Below is a small trained network, with its code and all its weights. Each question gives an input and a class and asks what happens when units are switched off, that is, made to give their printed mean instead of their output.

import numpy as np


def w(rows, s, z=0):
    codes = np.array(rows[::2]) - 128.0
    scale = np.full(codes.shape[1], s)
    scale[-1] = z or s
    return codes * scale


def f(y):
    return y / 2 * (1 + np.tanh(0.7978845608 * (y + 0.044715 * y**3)))


def log_softmax(a):
    a = a - a.max(-1, keepdims=True)
    return a - np.log(np.exp(a).sum(-1, keepdims=True))


def net(x, mask):
    res = np.array(x, float).reshape(1, 5) / 4 @ E
    y = f(res @ A[0][:, :-1].T + A[0][:, -1])
    res = res + np.where(mask, y, B[0][:, -1]) @ B[0][:, :-1]
    return log_softmax(res[-1] @ U[:, :-1].T + U[:, -1])


A, B = {}, {}
E = w([
[156,62,110],'x0',
[181,114,155],'x1',
[115,132,254],'x2',
[229,173,156],'x3',
[157,104,147],'x4',
],0.0097)
A[0] = w([
[231,55,35,82],'n0',
[108,155,160,186],'n1',
[119,129,158,94],'n2',
[128,158,110,110],'n3',
[171,132,189,82],'n4',
[8,122,103,44],'n5',
[169,48,166,74],'n6',
[101,24,171,2],'n7',
[85,101,84,11],'n8',
[99,166,98,196],'n9',
[124,187,103,150],'n10',
[168,59,44,67],'n11',
],0.016,0.0045)
B[0] = w([
[91,213,104,231],'n0',
[164,67,158,181],'n1',
[126,105,161,145],'n2',
[163,122,100,136],'n3',
[187,156,163,189],'n4',
[159,20,100,254],'n5',
[115,183,203,181],'n6',
[2,131,193,188],'n7',
[89,89,75,171],'n8',
[164,82,77,186],'n9',
[197,110,87,165],'n10',
[52,161,92,204],'n11',
],0.028,0.0094)
U = w([
[115,119,208,254],'0',
[160,176,139,119],'1',
[146,192,57,177],'2',
[27,149,242,87],'3',
[40,254,24,88],'4',
[158,188,249,115],'5',
[70,55,99,90],'6',
],0.0072,0.0067)

Each question gives the input, the list of numbers given to net, and the class t.
The units are the neurons (one row each of A and B). Each row of codes is followed by its name. A weight is (code - 128) times the scale printed after its matrix; where a second scale follows, it is the last column's (A, B and U).
mask holds one flag per neuron, in row order. A switched-off neuron (its flag False) gives its mean, the last column of its row in B, instead of its output. The means were averaged over made-up inputs and are rounded, as every weight is.
A unit's drop is (log p(t) with every unit on - log p(t) with that unit switched off) / (log p(t) with every unit on - log p(t) with every unit switched off).
The circuit of an input: a set's keep is (log p(t) with only the set's units on - log p(t) with every unit switched off) / (log p(t) with every unit on - log p(t) with every unit switched off). Starting from all 12 units, units are removed one at a time, each time the one whose removal leaves the highest keep (on an exact tie, the one counted first), for as long as the keep stays at least 0.8.
circuit, biggest first: the units of the circuit, biggest drop first
unit that matters most: the unit with the biggest drop
k most important neurons: the k neurons with the biggest drops, biggest first
drop when u is switched off: that unit's drop, to one decimal
input [7,3,8,2,0], class 5: circuit, biggest first => [n4]
input [-6,-8,-7,3,6], class 2: 3 most important neurons => [n10 n9 n7]
input [1,1,2,-3,5], class 3: circuit, biggest first => [n7 n5]
input [6,-8,1,-1,4], class 3: circuit, biggest first => [n7 n9]
input [5,-2,0,7,-1], class 4: 3 most important neurons => [n0 n5 n1]
input [0,-4,8,5,-8], class 5: circuit, biggest first => [n5 n4]
input [-8,4,4,-5,-3], class 6: 3 most important neurons => [n5 n6 n4]
input [5,1,4,1,-2], class 5: circuit, biggest first => [n11 n5]
input [-8,-8,-7,4,-6], class 2: 3 most important neurons => [n10 n7 n3]
input [1,-8,3,4,-2], class 1: 3 most important neurons => [n7 n5 n6]
input [3,3,0,-3,7], class 3: 2 most important neurons => [n7 n6]
input [8,-7,5,4,-2], class 5: 2 most important neurons => [n11 n5]
input [3,-6,8,4,-4], class 5: 2 most important neurons => [n5 n4]
input [-7,-3,-7,5,0], class 2: unit that matters most => n10
input [1,1,4,-8,3], class 3: 3 most important neurons => [n7 n9 n10]
input [8,1,0,-7,0], class 3: 2 most important neurons => [n7 n6]
input [5,-5,3,-1,5], class 3: drop when n7 is switched off => 0.1
input [7,5,5,4,7], class 5: drop when n11 is switched off => 0.1
input [-8,-1,6,-8,-3], class 6: drop when n5 is switched off => 0.1
input [6,2,6,7,8], class 5: unit that matters most => n4
